Below are the code and all the weights of a small trained network. Each question names an input and a target symbol and asks about switching units off, where a switched-off unit gives its printed mean instead of its output.

import numpy as np


def w(rows, s, z=0):
    codes = np.array(rows[::2]) - 128.0
    scale = np.full(codes.shape[1], s)
    scale[-1] = z or s
    return codes * scale


def f(y):
    return np.maximum(y, 0)


def softmax(a):
    e = np.exp(a - a.max(-1, keepdims=True))
    return e / e.sum(-1, keepdims=True)


def log_softmax(a):
    a = a - a.max(-1, keepdims=True)
    return a - np.log(np.exp(a).sum(-1, keepdims=True))


def net(x, mask):
    ids = ['Θαβεζμστω'.index(c) for c in x.split()]
    T = len(ids)
    res = E[ids] + P[:T]
    q, k, v = (res @ M[0].T for M in (Q, K, V))
    z = softmax(np.where(np.tri(T) > 0, q @ k.T / 4**0.5, -1e9)) @ v
    res = res + np.where(mask[0], z, O[0][:, -1]) @ O[0][:, :-1]
    y = f(res @ A[0][:, :-1].T + A[0][:, -1])
    res = res + np.where(mask[1:9], y, B[0][:, -1]) @ B[0][:, :-1]
    return log_softmax(res[-1] @ U[:, :-1].T + U[:, -1])


Q, K, V, O, A, B = {}, {}, {}, {}, {}, {}
E = w([
[166,61,103],'Θ',
[40,199,126],'α',
[56,142,99],'β',
[164,129,105],'ε',
[130,129,109],'ζ',
[249,154,158],'μ',
[97,250,163],'σ',
[132,128,116],'τ',
[138,102,141],'ω',
],0.019)
P = w([
[131,98,123],'0',
[218,222,186],'1',
[202,195,144],'2',
[168,185,109],'3',
[108,121,221],'4',
[110,135,120],'5',
[113,178,80],'6',
[167,71,254],'7',
[121,161,64],'8',
[113,194,88],'9',
[140,85,246],'10',
[129,216,40],'11',
],0.008)
Q[0] = w([
[210,193,50],'head 0',
[143,67,122],'head 0',
[186,71,177],'head 0',
[145,126,254],'head 0',
],0.0096)
K[0] = w([
[87,67,73],'head 0',
[145,158,134],'head 0',
[61,146,204],'head 0',
[117,54,254],'head 0',
],0.0067)
V[0] = w([
[137,84,4],'head 0',
[146,98,20],'head 0',
[157,108,127],'head 0',
[61,201,107],'head 0',
],0.014)
O[0] = w([
[138,72,211,21],'head 0',
[161,51,186,69],'head 0',
[189,61,2,185],'head 0',
[106,163,248,3],'head 0',
],0.0094,0.005)
A[0] = w([
[125,154,67,48],'neuron 0',
[140,154,143,255],'neuron 1',
[223,139,168,172],'neuron 2',
[164,133,180,164],'neuron 3',
[120,79,131,198],'neuron 4',
[81,248,41,128],'neuron 5',
[65,79,115,164],'neuron 6',
[158,200,116,116],'neuron 7',
],0.013,0.004)
B[0] = w([
[72,95,154,188],'neuron 0',
[200,85,110,165],'neuron 1',
[78,65,124,206],'neuron 2',
[9,43,85,148],'neuron 3',
[237,184,166,141],'neuron 4',
[153,117,167,250],'neuron 5',
[215,2,218,139],'neuron 6',
[53,185,29,201],'neuron 7',
],0.0063,0.017)
U = w([
[130,110,159,236],'Θ',
[3,132,166,209],'α',
[21,89,198,172],'β',
[80,107,144,3],'ε',
[68,109,161,44],'ζ',
[55,126,41,156],'μ',
[99,204,137,106],'σ',
[85,121,150,18],'τ',
[132,150,132,36],'ω',
],0.011,0.0055)

Each question gives the input, a string of symbols that net reads in full, and the target symbol t.
The units are the heads (4 rows each of Q, K, V and O) and the neurons (one row each of A and B). Each row of codes is followed by its name. A weight is (code - 128) times the scale printed after its matrix; where a second scale follows, it is the last column's (O, A, B and U).
mask holds one flag per unit, heads first, then neurons. A switched-off unit (its flag False) gives its mean, the last column of its rows in O or B, instead of its output. The means were averaged over made-up inputs and are rounded, as every weight is.
A unit's drop is (log p(t) with every unit on - log p(t) with that unit switched off) / (log p(t) with every unit on - log p(t) with every unit switched off).
The circuit of an input: a set's keep is (log p(t) with only the set's units on - log p(t) with every unit switched off) / (log p(t) with every unit on - log p(t) with every unit switched off). Starting from all 9 units, units are removed one at a time, each time the one whose removal leaves the highest keep (on an exact tie, the one counted first), for as long as the keep stays at least 0.8.
units of the circuit, in order: the units of the circuit, biggest drop first
most important unit: the unit with the biggest drop
top k neurons: the k neurons with the biggest drops, biggest first
drop of u: that unit's drop, to one decimal
input μ Θ μ α μ μ μ μ μ α μ, target μ: units of the circuit, in order	(head 0)
input Θ ζ β, target Θ: units of the circuit, in order	(head 0; neuron 7; neuron 2)
input β μ Θ Θ ω Θ, target Θ: units of the circuit, in order	(head 0; neuron 7; neuron 4)
input ω Θ Θ β μ μ Θ α Θ Θ μ Θ, target Θ: units of the circuit, in order	(head 0; neuron 4)
input σ μ ζ, target σ: units of the circuit, in order	(head 0; neuron 2)
input μ Θ Θ Θ Θ Θ μ μ ε, target Θ: units of the circuit, in order	(head 0; neuron 7)
input σ σ ε μ τ, target σ: units of the circuit, in order	(head 0; neuron 2)
input ω β μ α σ, target σ: units of the circuit, in order	(neuron 2; head 0; neuron 3)
input μ Θ Θ Θ β, target Θ: top 2 neurons	(neuron 6; neuron 7)
input Θ α ζ, target Θ: top 2 neurons	(neuron 7; neuron 0)
input α Θ μ, target α: top 2 neurons	(neuron 3; neuron 2)
input β μ α μ, target β: top 2 neurons	(neuron 3; neuron 2)
input σ ζ μ Θ μ μ Θ μ Θ α σ, target μ: drop of neuron 4	0.1
input α μ ω μ μ Θ Θ ω, target μ: drop of head 0	1.6
input Θ α μ ω μ, target μ: most important unit	neuron 5
input α μ ω σ α σ, target σ: drop of neuron 7	0.0
input μ α μ ζ μ α α Θ α μ μ α, target α: drop of head 0	0.3
